Below is a small trained network, with its code and all its weights. Each question gives an input and a class and asks what happens when units are switched off, that is, made to give their printed mean instead of their output.

import numpy as np


def w(rows, s, z=0):
    codes = np.array(rows[::2]) - 128.0
    scale = np.full(codes.shape[1], s)
    scale[-1] = z or s
    return codes * scale


def norm(h):
    return h / np.sqrt((h * h).mean(-1, keepdims=True) + 1e-5)


def f(y):
    return y / 2 * (1 + np.tanh(0.7978845608 * (y + 0.044715 * y**3)))


def log_softmax(a):
    a = a - a.max(-1, keepdims=True)
    return a - np.log(np.exp(a).sum(-1, keepdims=True))


def net(x, mask):
    res = np.array(x, float).reshape(1, 2) / 4 @ E
    u = 0
    for l in range(3):
        y = f(norm(res) @ A[l][:, :-1].T + A[l][:, -1])
        res = res + np.where(mask[u : u + 10], y, B[l][:, -1]) @ B[l][:, :-1]
        u += 10
    return log_softmax(norm(res)[-1] @ U[:, :-1].T + U[:, -1])


A, B = {}, {}
E = w([
[168,95,143,182,232,255,163],'x0',
[42,150,199,66,162,171,199],'x1',
],0.0079)
A[0] = w([
[200,102,175,199,164,204,139,48],'L0N0',
[151,154,152,114,96,68,129,4],'L0N1',
[153,75,121,164,177,246,149,34],'L0N2',
[231,123,72,186,177,102,30,43],'L0N3',
[109,103,88,103,151,115,115,103],'L0N4',
[113,104,132,81,50,33,70,65],'L0N5',
[110,136,178,149,143,113,78,104],'L0N6',
[128,163,202,64,148,138,194,110],'L0N7',
[196,55,2,151,98,124,80,56],'L0N8',
[137,97,144,157,216,228,157,149],'L0N9',
],0.0081,0.0032)
B[0] = w([
[137,88,166,157,153,45,129,209],'L0N0',
[120,77,141,150,132,88,142,148],'L0N1',
[144,70,171,207,74,24,137,224],'L0N2',
[168,124,58,59,85,189,95,214],'L0N3',
[121,120,129,142,143,126,124,125],'L0N4',
[103,38,173,186,100,65,166,238],'L0N5',
[135,103,137,116,119,134,131,124],'L0N6',
[112,164,70,127,94,178,57,196],'L0N7',
[128,66,1,54,116,186,75,212],'L0N8',
[144,141,201,174,113,176,208,255],'L0N9',
],0.009,0.0081)
A[1] = w([
[87,132,149,71,82,70,122,112],'L1N0',
[136,131,8,81,133,128,70,2],'L1N1',
[160,164,163,168,43,43,89,45],'L1N2',
[148,109,134,103,73,69,134,69],'L1N3',
[222,124,54,132,181,146,83,62],'L1N4',
[199,102,67,143,107,103,62,83],'L1N5',
[172,126,170,120,210,149,138,104],'L1N6',
[158,101,172,126,140,166,177,71],'L1N7',
[175,106,168,154,249,92,176,17],'L1N8',
[134,70,144,129,148,37,132,20],'L1N9',
],0.012,0.0044)
B[1] = w([
[156,70,54,190,118,117,99,235],'L1N0',
[159,109,164,101,188,45,212,238],'L1N1',
[128,180,212,132,220,247,170,244],'L1N2',
[147,234,144,173,215,188,115,228],'L1N3',
[239,111,27,112,1,174,166,201],'L1N4',
[134,75,66,21,114,155,46,254],'L1N5',
[144,135,139,128,161,79,235,148],'L1N6',
[108,92,88,98,117,68,162,191],'L1N7',
[178,43,140,154,150,59,97,188],'L1N8',
[22,246,131,193,111,153,183,235],'L1N9',
],0.0084,0.0059)
A[2] = w([
[103,164,108,103,128,10,122,1],'L2N0',
[119,56,35,138,106,37,150,94],'L2N1',
[102,201,155,200,106,108,180,83],'L2N2',
[118,87,193,188,146,174,228,110],'L2N3',
[128,136,69,11,127,180,99,126],'L2N4',
[58,100,58,109,138,64,11,53],'L2N5',
[232,73,190,197,238,24,144,89],'L2N6',
[123,207,143,44,185,188,125,59],'L2N7',
[116,147,171,121,213,26,254,141],'L2N8',
[128,85,58,237,125,162,76,122],'L2N9',
],0.0096,0.0048)
B[2] = w([
[112,83,132,174,75,122,182,119],'L2N0',
[103,193,203,193,85,154,86,179],'L2N1',
[211,106,78,183,142,70,104,209],'L2N2',
[108,125,112,176,108,41,150,253],'L2N3',
[178,131,132,179,207,147,147,190],'L2N4',
[73,85,168,74,100,95,223,169],'L2N5',
[188,10,224,39,157,159,182,205],'L2N6',
[172,96,157,54,159,125,83,129],'L2N7',
[84,183,66,103,147,159,76,223],'L2N8',
[94,205,162,65,88,151,107,179],'L2N9',
],0.011)
U = w([
[140,161,30,108,184,80,118,58],'0',
[145,148,97,126,127,134,143,2],'1',
[78,135,152,53,204,154,194,94],'2',
[96,189,76,254,106,45,146,150],'3',
[28,158,158,85,21,136,130,149],'4',
[212,79,29,75,61,157,93,185],'5',
[165,55,218,159,140,91,222,166],'6',
[171,175,170,85,191,218,53,120],'7',
],0.019,0.0097)

Each question gives the input, the list of numbers given to net, and the class t.
The units are the neurons (one row each of A and B). Each row of codes is followed by its name. A weight is (code - 128) times the scale printed after its matrix; where a second scale follows, it is the last column's (A, B and U).
mask holds one flag per neuron, layer by layer. A switched-off neuron (its flag False) gives its mean, the last column of its row in B, instead of its output. The means were averaged over made-up inputs and are rounded, as every weight is.
A unit's drop is (log p(t) with every unit on - log p(t) with that unit switched off) / (log p(t) with every unit on - log p(t) with every unit switched off).
most important unit: the unit with the biggest drop
top k neurons: the k neurons with the biggest drops, biggest first
top k neurons in layer l: the k neurons of layer l with the biggest drops, biggest first
drop when u is switched off: that unit's drop, to one decimal
input [-2,-2], class 4: top neuron in layer 0 : [L0N5]
input [-3,3], class 3: top 3 neurons : [L0N8 L0N3 L1N5]
input [2,4], class 3: top 2 neurons : [L0N7 L0N5]
input [-1,2], class 4: top 2 neurons in layer 1 : [L1N2 L1N3]
input [-4,-4], class 4: top 2 neurons : [L0N5 L2N1]
input [-3,-4], class 5: top 2 neurons : [L0N8 L0N3]
input [3,6], class 3: top 2 neurons : [L0N7 L0N5]
input [-6,-6], class 4: top 2 neurons in layer 0 : [L0N5 L0N7]
input [2,7], class 3: top 3 neurons : [L1N5 L0N8 L2N6]
input [1,4], class 3: top 2 neurons : [L1N5 L2N6]
input [-4,8], class 4: top 3 neurons : [L1N2 L1N0 L0N8]
input [-8,-5], class 4: top 2 neurons : [L0N5 L0N9]
input [-3,6], class 4: top 2 neurons in layer 0 : [L0N3 L0N8]
input [-1,7], class 7: top 2 neurons : [L0N2 L0N5]
input [-6,5], class 3: top neuron : [L0N8]
input [0,8], class 7: top 2 neurons in layer 0 : [L0N5 L0N7]
input [-2,3], class 4: top 2 neurons in layer 0 : [L0N2 L0N9]
input [8,-6], class 5: top 3 neurons in layer 0 : [L0N3 L0N8 L0N5]
input [-5,7], class 4: drop when L0N2 is switched off : 2.4
input [-3,1], class 3: most important unit : L1N9
input [-7,-6], class 4: drop when L2N5 is switched off : 0.1
